Here is a tiny trained network, its code and every weight. The questions are about switching its units off for an input and a target symbol, where a switched-off unit gives its printed mean instead of its output.

import numpy as np


def w(rows, s, z=0):
    codes = np.array(rows[::2]) - 128.0
    scale = np.full(codes.shape[1], s)
    scale[-1] = z or s
    return codes * scale


def f(y):
    return np.maximum(y, 0)


def softmax(a):
    e = np.exp(a - a.max(-1, keepdims=True))
    return e / e.sum(-1, keepdims=True)


def log_softmax(a):
    a = a - a.max(-1, keepdims=True)
    return a - np.log(np.exp(a).sum(-1, keepdims=True))


def net(x, mask):
    ids = ['ΘΞΣβδμφψ'.index(c) for c in x.split()]
    T = len(ids)
    res = E[ids] + P[:T]
    q, k, v = (res @ M[0].T for M in (Q, K, V))
    z = softmax(np.where(np.tri(T) > 0, q @ k.T / 2**0.5, -1e9)) @ v
    res = res + np.where(mask[0], z, O[0][:, -1]) @ O[0][:, :-1]
    y = f(res @ A[0][:, :-1].T + A[0][:, -1])
    res = res + np.where(mask[1:13], y, B[0][:, -1]) @ B[0][:, :-1]
    return log_softmax(res[-1] @ U[:, :-1].T + U[:, -1])


Q, K, V, O, A, B = {}, {}, {}, {}, {}, {}
E = w([
[89,204,156,171,77],'Θ',
[164,119,178,253,54],'Ξ',
[57,244,18,14,40],'Σ',
[217,137,141,149,109],'β',
[80,113,208,158,110],'δ',
[150,24,224,131,119],'μ',
[140,58,42,102,130],'φ',
[174,180,116,159,90],'ψ',
],0.014)
P = w([
[197,253,67,70,207],'0',
[146,103,111,224,84],'1',
[137,101,109,227,81],'2',
[137,103,104,223,83],'3',
[146,95,106,229,83],'4',
[127,104,121,216,77],'5',
[132,100,119,222,79],'6',
[132,91,122,216,75],'7',
[130,98,122,218,75],'8',
[123,101,121,223,67],'9',
[123,91,120,219,71],'10',
[116,105,127,231,71],'11',
],0.0082)
Q[0] = w([
[105,129,145,178,7],'head 1',
[137,142,158,97,132],'head 1',
],0.017)
K[0] = w([
[136,254,93,31,198],'head 1',
[93,131,239,161,141],'head 1',
],0.0098)
V[0] = w([
[201,118,255,252,201],'head 1',
[39,234,166,159,179],'head 1',
],0.0067)
O[0] = w([
[134,189,252,129,135,11],'head 1',
[109,183,59,234,212,167],'head 1',
],0.014,0.012)
A[0] = w([
[92,132,72,153,156,24],'neuron 1',
[158,151,169,165,156,170],'neuron 2',
[125,159,177,155,159,93],'neuron 3',
[139,154,102,164,157,106],'neuron 4',
[136,122,137,128,252,161],'neuron 5',
[156,136,85,87,133,107],'neuron 6',
[116,123,105,108,77,121],'neuron 7',
[148,64,145,144,193,132],'neuron 8',
[165,180,128,146,68,164],'neuron 9',
[191,119,158,153,112,88],'neuron 10',
[81,88,131,123,121,253],'neuron 11',
[185,155,96,124,130,123],'neuron 12',
],0.017,0.0057)
B[0] = w([
[135,130,222,117,58,255],'neuron 1',
[138,104,37,2,105,169],'neuron 2',
[57,34,59,59,87,158],'neuron 3',
[73,105,111,113,126,196],'neuron 4',
[135,133,208,93,134,143],'neuron 5',
[115,125,165,208,149,185],'neuron 6',
[174,56,159,130,173,189],'neuron 7',
[74,217,188,101,77,154],'neuron 8',
[138,197,134,205,118,160],'neuron 9',
[250,112,109,120,107,146],'neuron 10',
[177,170,124,157,202,186],'neuron 11',
[134,168,161,109,147,170],'neuron 12',
],0.0088,0.024)
U = w([
[31,177,159,154,60,102],'Θ',
[126,53,88,127,68,2],'Ξ',
[87,120,206,223,115,138],'Σ',
[167,161,149,134,137,172],'β',
[54,37,80,122,154,208],'δ',
[136,82,213,97,68,34],'μ',
[135,66,86,147,254,159],'φ',
[115,210,107,186,180,224],'ψ',
],0.0073,0.0069)

Each question gives the input, a string of symbols that net reads in full, and the target symbol t.
The units are the heads (2 rows each of Q, K, V and O) and the neurons (one row each of A and B). Each row of codes is followed by its name. A weight is (code - 128) times the scale printed after its matrix; where a second scale follows, it is the last column's (O, A, B and U).
mask holds one flag per unit, heads first, then neurons. A switched-off unit (its flag False) gives its mean, the last column of its rows in O or B, instead of its output. The means were averaged over made-up inputs and are rounded, as every weight is.
A unit's drop is (log p(t) with every unit on - log p(t) with that unit switched off) / (log p(t) with every unit on - log p(t) with every unit switched off).
The circuit of an input: a set's keep is (log p(t) with only the set's units on - log p(t) with every unit switched off) / (log p(t) with every unit on - log p(t) with every unit switched off). Starting from the 12 units with the biggest drops (on a tie, the unit counted first), units are removed one at a time, each time the one whose removal leaves the highest keep (on an exact tie, the one counted first), for as long as the keep stays at least 0.8.
circuit, biggest first: the units of the circuit, biggest drop first
k most important neurons: the k neurons with the biggest drops, biggest first
drop when u is switched off: that unit's drop, to one decimal
input β φ μ, target μ: 2 most important neurons -> neuron 8; neuron 10
input Θ μ Θ, target Θ: circuit, biggest first -> head 1; neuron 7; neuron 11; neuron 4
input β μ Θ δ μ ψ Θ δ ψ, target β: circuit, biggest first -> head 1; neuron 1; neuron 10
input Σ β δ Θ Σ Ξ δ Σ Ξ δ Σ, target Σ: 3 most important neurons -> neuron 1; neuron 6; neuron 2
input Θ ψ ψ Θ δ Ξ Θ β δ Ξ, target Θ: 4 most important neurons -> neuron 7; neuron 9; neuron 11; neuron 4
input φ δ μ Ξ Σ δ Ξ δ φ φ β, target φ: most important neuron -> neuron 1
input δ Θ δ μ Ξ, target δ: 2 most important neurons -> neuron 1; neuron 3
input ψ Ξ Θ Ξ δ Θ ψ Σ, target ψ: 3 most important neurons -> neuron 3; neuron 1; neuron 9
input Θ δ Θ β ψ Θ Ξ Ξ β Ξ Σ Ξ, target Θ: circuit, biggest first -> head 1; neuron 7; neuron 11; neuron 6
input β Θ ψ Ξ δ δ Σ Ξ μ Σ δ φ, target Σ: 2 most important neurons -> neuron 1; neuron 2
input δ ψ φ δ φ, target φ: 2 most important neurons -> neuron 1; neuron 11
input μ Σ δ Θ Θ Θ φ, target Σ: circuit, biggest first -> neuron 1; neuron 2; neuron 3
input Θ Ξ δ Θ φ δ, target Θ: 2 most important neurons -> neuron 7; neuron 5
input Θ δ δ Σ, target Σ: 3 most important neurons -> neuron 1; neuron 2; neuron 6
input ψ β δ β, target ψ: circuit, biggest first -> neuron 1; head 1; neuron 7
input Σ β Σ Ξ ψ, target Σ: circuit, biggest first -> neuron 1; neuron 6; head 1; neuron 2
input Σ μ β ψ δ μ, target Σ: 4 most important neurons -> neuron 1; neuron 8; neuron 2; neuron 6
input Θ β ψ δ Θ Ξ Θ ψ Ξ ψ ψ Θ, target Θ: drop when neuron 9 is switched off -> 0.2
input δ δ μ ψ μ Θ δ φ Θ, target δ: drop when neuron 7 is switched off -> -0.3
input φ δ δ ψ, target φ: drop when neuron 7 is switched off -> 0.3
